Below is a small trained network, with its code and all its weights. Each question gives an input and a class and asks what happens when units are switched off, that is, made to give their printed mean instead of their output.

import numpy as np


def w(rows, s, z=0):
    codes = np.array(rows[::2]) - 128.0
    scale = np.full(codes.shape[1], s)
    scale[-1] = z or s
    return codes * scale


def f(y):
    return y / 2 * (1 + np.tanh(0.7978845608 * (y + 0.044715 * y**3)))


def log_softmax(a):
    a = a - a.max(-1, keepdims=True)
    return a - np.log(np.exp(a).sum(-1, keepdims=True))


def net(x, mask):
    res = np.array(x, float).reshape(1, 3) / 4 @ E
    y = f(res @ A[0][:, :-1].T + A[0][:, -1])
    res = res + np.where(mask, y, B[0][:, -1]) @ B[0][:, :-1]
    return log_softmax(res[-1] @ U[:, :-1].T + U[:, -1])


A, B = {}, {}
E = w([
[124,65,83,15,164,2,97,202,65,98,68,145],'x0',
[75,92,36,110,69,173,96,101,180,162,81,96],'x1',
[194,134,123,197,143,117,45,181,171,180,45,150],'x2',
],0.013)
A[0] = w([
[107,29,81,106,174,37,109,147,74,107,111,126,121],'n1',
[221,141,140,144,145,142,12,156,188,154,51,174,80],'n2',
[188,160,144,229,81,216,138,50,144,120,173,108,148],'n3',
[71,62,78,101,44,142,50,74,168,117,116,137,63],'n4',
[111,47,47,126,92,160,85,125,211,132,75,72,85],'n5',
[209,99,199,89,197,144,163,149,148,114,138,151,4],'n6',
[2,108,139,88,51,95,241,70,67,77,162,87,54],'n7',
[140,110,196,126,165,160,124,145,146,72,125,173,22],'n8',
[128,46,89,52,177,89,113,204,139,118,108,179,185],'n9',
[188,160,222,189,240,72,163,148,131,66,145,204,56],'n10',
[199,115,154,213,112,96,58,159,124,226,51,149,72],'n11',
[116,151,168,240,102,163,164,96,148,181,148,88,136],'n12',
[70,80,47,146,69,134,63,59,140,172,131,129,64],'n13',
],0.0076,0.0025)
B[0] = w([
[48,149,67,146,163,143,51,142,105,100,53,147,215],'n1',
[134,43,244,165,88,97,160,78,182,98,197,206,201],'n2',
[22,172,102,139,172,156,2,133,76,119,79,130,251],'n3',
[191,192,114,111,138,90,170,219,155,194,114,99,175],'n4',
[191,185,113,133,164,114,215,181,128,189,199,93,183],'n5',
[132,187,156,141,122,127,139,151,120,163,150,73,163],'n6',
[108,58,214,188,37,104,175,35,197,90,225,164,233],'n7',
[124,143,104,152,146,101,138,157,117,143,158,110,146],'n8',
[117,84,62,132,200,168,50,92,80,86,104,150,215],'n9',
[232,129,97,57,182,41,202,233,176,215,146,43,221],'n10',
[151,66,207,208,70,164,147,33,189,90,195,155,202],'n11',
[81,101,61,94,192,181,86,150,54,74,68,161,224],'n12',
[130,158,114,94,154,72,166,152,115,176,140,75,175],'n13',
],0.0074,0.017)
U = w([
[103,140,87,123,178,146,10,122,105,75,37,167,248],'0',
[155,59,192,146,25,121,170,46,206,85,164,177,114],'1',
[189,191,110,101,161,102,216,214,167,219,127,41,35],'2',
],0.011,0.0013)

Each question gives the input, the list of numbers given to net, and the class t.
The units are the neurons (one row each of A and B). Each row of codes is followed by its name. A weight is (code - 128) times the scale printed after its matrix; where a second scale follows, it is the last column's (A, B and U).
mask holds one flag per neuron, in row order. A switched-off neuron (its flag False) gives its mean, the last column of its row in B, instead of its output. The means were averaged over made-up inputs and are rounded, as every weight is.
A unit's drop is (log p(t) with every unit on - log p(t) with that unit switched off) / (log p(t) with every unit on - log p(t) with every unit switched off).
The circuit of an input: a set's keep is (log p(t) with only the set's units on - log p(t) with every unit switched off) / (log p(t) with every unit on - log p(t) with every unit switched off). Starting from the 12 units with the biggest drops (on a tie, the unit counted first), units are removed one at a time, each time the one whose removal leaves the highest keep (on an exact tie, the one counted first), for as long as the keep stays at least 0.8.
units of the circuit, in order: the units of the circuit, biggest drop first
unit that matters most: the unit with the biggest drop
top k neurons: the k neurons with the biggest drops, biggest first
drop when u is switched off: that unit's drop, to one decimal
input [-8,5,4], class 0: unit that matters most : n3
input [-8,4,-6], class 0: top 2 neurons : n3; n12
input [5,-6,-3], class 2: top 4 neurons : n10; n3; n12; n6
input [-2,7,8], class 1: top 2 neurons : n2; n11
input [3,-6,-5], class 2: top 2 neurons : n10; n11
input [4,6,6], class 1: top 3 neurons : n2; n11; n10
input [-3,4,2], class 2: top 3 neurons : n5; n9; n1
input [0,7,7], class 1: top 2 neurons : n2; n11
input [-7,8,6], class 2: top 2 neurons : n5; n4
input [1,5,5], class 1: top 3 neurons : n2; n11; n10
input [6,5,-7], class 1: top 2 neurons : n7; n3
input [-8,-1,-7], class 0: drop when n3 is switched off : 1.2
input [-6,-5,2], class 0: drop when n12 is switched off : 0.4
input [-6,-8,2], class 2: units of the circuit, in order : n10
input [-8,-7,4], class 0: drop when n12 is switched off : 1.5
input [6,8,1], class 2: drop when n4 is switched off : 0.4
